Below are the code and all the weights of a small trained network. Each question names an input and a target symbol and asks about switching units off, where a switched-off unit gives its printed mean instead of its output.

import numpy as np


def w(rows, s, z=0):
    codes = np.array(rows[::2]) - 128.0
    scale = np.full(codes.shape[1], s)
    scale[-1] = z or s
    return codes * scale


def norm(h):
    return h / np.sqrt((h * h).mean(-1, keepdims=True) + 1e-5)


def f(y):
    return y / 2 * (1 + np.tanh(0.7978845608 * (y + 0.044715 * y**3)))


def softmax(a):
    e = np.exp(a - a.max(-1, keepdims=True))
    return e / e.sum(-1, keepdims=True)


def log_softmax(a):
    a = a - a.max(-1, keepdims=True)
    return a - np.log(np.exp(a).sum(-1, keepdims=True))


def net(x, mask):
    ids = ['ΓΔΘΞΣΦΩαβημπψ'.index(c) for c in x.split()]
    T = len(ids)
    res = E[ids] + P[:T]
    r = norm(res)
    for j in range(3):
        rows = slice(2 * j, 2 * j + 2)
        q, k, v = (r @ M[0][rows].T for M in (Q, K, V))
        z = softmax(np.where(np.tri(T) > 0, q @ k.T / 2**0.5, -1e9)) @ v
        o = O[0][rows]
        res = res + np.where(mask[j], z, o[:, -1]) @ o[:, :-1]
    y = f(norm(res) @ A[0][:, :-1].T + A[0][:, -1])
    res = res + np.where(mask[3:7], y, B[0][:, -1]) @ B[0][:, :-1]
    return log_softmax(norm(res)[-1] @ U[:, :-1].T + U[:, -1])


Q, K, V, O, A, B = {}, {}, {}, {}, {}, {}
E = w([
[121,130,131,129,119,114],'Γ',
[123,118,129,123,126,139],'Δ',
[117,107,124,128,143,122],'Θ',
[140,117,136,120,139,131],'Ξ',
[209,192,121,134,116,106],'Σ',
[86,173,117,145,123,137],'Φ',
[120,109,128,119,130,128],'Ω',
[100,170,136,139,114,170],'α',
[127,114,133,118,124,119],'β',
[130,127,130,118,110,130],'η',
[115,119,123,129,125,123],'μ',
[201,113,100,124,255,51],'π',
[78,220,33,192,250,152],'ψ',
],0.0079)
P = w([
[166,88,24,144,87,151],'0',
[119,119,239,252,146,90],'1',
[76,197,245,114,181,118],'2',
[87,189,122,1,145,145],'3',
[102,172,19,166,161,42],'4',
[184,66,109,187,138,111],'5',
[138,98,242,177,155,138],'6',
],0.0022)
Q[0] = w([
[44,220,244,97,168,160],'head 0',
[103,235,29,84,168,104],'head 0',
[84,131,170,55,116,121],'head 1',
[137,108,157,144,169,60],'head 1',
[182,76,2,135,93,96],'head 2',
[58,243,76,87,155,118],'head 2',
],0.0084)
K[0] = w([
[152,61,11,63,56,193],'head 0',
[150,40,117,254,86,131],'head 0',
[82,171,145,55,158,146],'head 1',
[141,172,179,166,184,77],'head 1',
[112,166,253,235,184,61],'head 2',
[164,31,75,230,61,142],'head 2',
],0.0071)
V[0] = w([
[98,11,150,94,148,147],'head 0',
[229,115,182,83,99,177],'head 0',
[151,87,119,190,132,131],'head 1',
[119,88,78,73,103,104],'head 1',
[64,163,149,127,17,235],'head 2',
[134,120,104,160,247,254],'head 2',
],0.0051)
O[0] = w([
[198,52,70,189,85,180,250],'head 0',
[159,83,17,77,239,112,200],'head 0',
[105,165,130,47,138,141,139],'head 1',
[106,141,203,162,154,109,120],'head 1',
[85,207,6,117,90,92,124],'head 2',
[93,118,109,253,148,43,24],'head 2',
],0.0052,0.0013)
A[0] = w([
[158,115,164,177,66,139,41],'neuron 0',
[213,240,161,114,145,118,90],'neuron 1',
[97,254,110,135,149,107,24],'neuron 2',
[160,72,111,200,137,160,3],'neuron 3',
],0.007,0.0054)
B[0] = w([
[126,182,89,134,151,190,103],'neuron 0',
[171,178,120,143,59,84,255],'neuron 1',
[235,116,170,115,232,254,140],'neuron 2',
[187,220,162,78,120,45,143],'neuron 3',
],0.0075,0.0011)
U = w([
[54,133,180,36,189,64,220],'Γ',
[160,128,187,205,124,155,112],'Δ',
[59,151,95,152,46,232,4],'Θ',
[98,187,188,121,133,155,140],'Ξ',
[240,195,122,128,84,87,154],'Σ',
[185,35,121,71,126,202,149],'Φ',
[98,176,13,28,139,140,2],'Ω',
[37,107,208,172,103,86,185],'α',
[83,78,43,182,94,66,237],'β',
[117,103,199,155,173,130,147],'η',
[78,145,169,56,39,104,73],'μ',
[203,77,133,149,233,36,22],'π',
[124,154,83,178,254,167,154],'ψ',
],0.011,0.0021)

Each question gives the input, a string of symbols that net reads in full, and the target symbol t.
The units are the heads (2 rows each of Q, K, V and O) and the neurons (one row each of A and B). Each row of codes is followed by its name. A weight is (code - 128) times the scale printed after its matrix; where a second scale follows, it is the last column's (O, A, B and U).
mask holds one flag per unit, heads first, then neurons. A switched-off unit (its flag False) gives its mean, the last column of its rows in O or B, instead of its output. The means were averaged over made-up inputs and are rounded, as every weight is.
A unit's drop is (log p(t) with every unit on - log p(t) with that unit switched off) / (log p(t) with every unit on - log p(t) with every unit switched off).
The circuit of an input: a set's keep is (log p(t) with only the set's units on - log p(t) with every unit switched off) / (log p(t) with every unit on - log p(t) with every unit switched off). Starting from all 7 units, units are removed one at a time, each time the one whose removal leaves the highest keep (on an exact tie, the one counted first), for as long as the keep stays at least 0.8.
units of the circuit, in order: the units of the circuit, biggest drop first
k most important neurons: the k neurons with the biggest drops, biggest first
which heads matter: for each layer, one digit per head in row order, 1 if its drop is at least 0.15 and else 0, layers parted by /
drop when u is switched off: that unit's drop, to one decimal
input β ψ β Θ, target Φ: which heads matter -> 101
input Ω β β, target Σ: which heads matter -> 100
input β β Σ Δ β Δ Ω, target β: units of the circuit, in order -> head 2
input Φ Δ β, target Ξ: units of the circuit, in order -> head 0; neuron 2; head 2
input Δ Σ β μ Ξ Σ μ, target Θ: which heads matter -> 100
input β β Σ Δ β Δ, target Γ: which heads matter -> 100
input Δ β β η, target β: units of the circuit, in order -> head 2; head 1
input Ξ β β, target π: which heads matter -> 101
input β Σ μ Ξ β Δ, target Θ: units of the circuit, in order -> head 0; neuron 0
input Δ Σ Δ ψ η Φ β, target α: which heads matter -> 101
input β β μ Θ Ω Δ β, target Δ: which heads matter -> 101
input β μ η, target Φ: which heads matter -> 001
input β Γ μ β μ Φ Γ, target Φ: units of the circuit, in order -> head 2; head 0
input Δ Γ Θ Σ β Θ, target Δ: which heads matter -> 101
input Σ Δ Σ μ Σ η, target Γ: which heads matter -> 100
input Σ μ Σ Γ, target Γ: which heads matter -> 101
input α β Δ, target ψ: units of the circuit, in order -> head 2; neuron 2
input β β β μ, target Φ: most important neuron -> neuron 1
input β Σ Ξ μ Ξ β, target π: 2 most important neurons -> neuron 3; neuron 1
input β Φ β η β Δ β, target Ω: which heads matter -> 001
input Δ η β Δ Σ β Γ, target β: which heads matter -> 001
input μ Ξ Δ, target Θ: units of the circuit, in order -> head 0; neuron 0; head 1
input β Δ Ω β β β, target Σ: units of the circuit, in order -> neuron 3; head 0
input β β ψ Σ β Δ, target α: which heads matter -> 101
input Σ Δ Δ Ξ Ξ, target β: 2 most important neurons -> neuron 2; neuron 1
input Ξ μ β μ β, target Θ: most important neuron -> neuron 0
input Δ β β β Γ β α, target ψ: which heads matter -> 001
input ψ Γ β β Ξ, target μ: most important neuron -> neuron 2
input β Ω Γ, target Φ: drop when head 0 is switched off -> 0.3
input μ Ξ β Ξ, target Θ: drop when neuron 0 is switched off -> 0.2
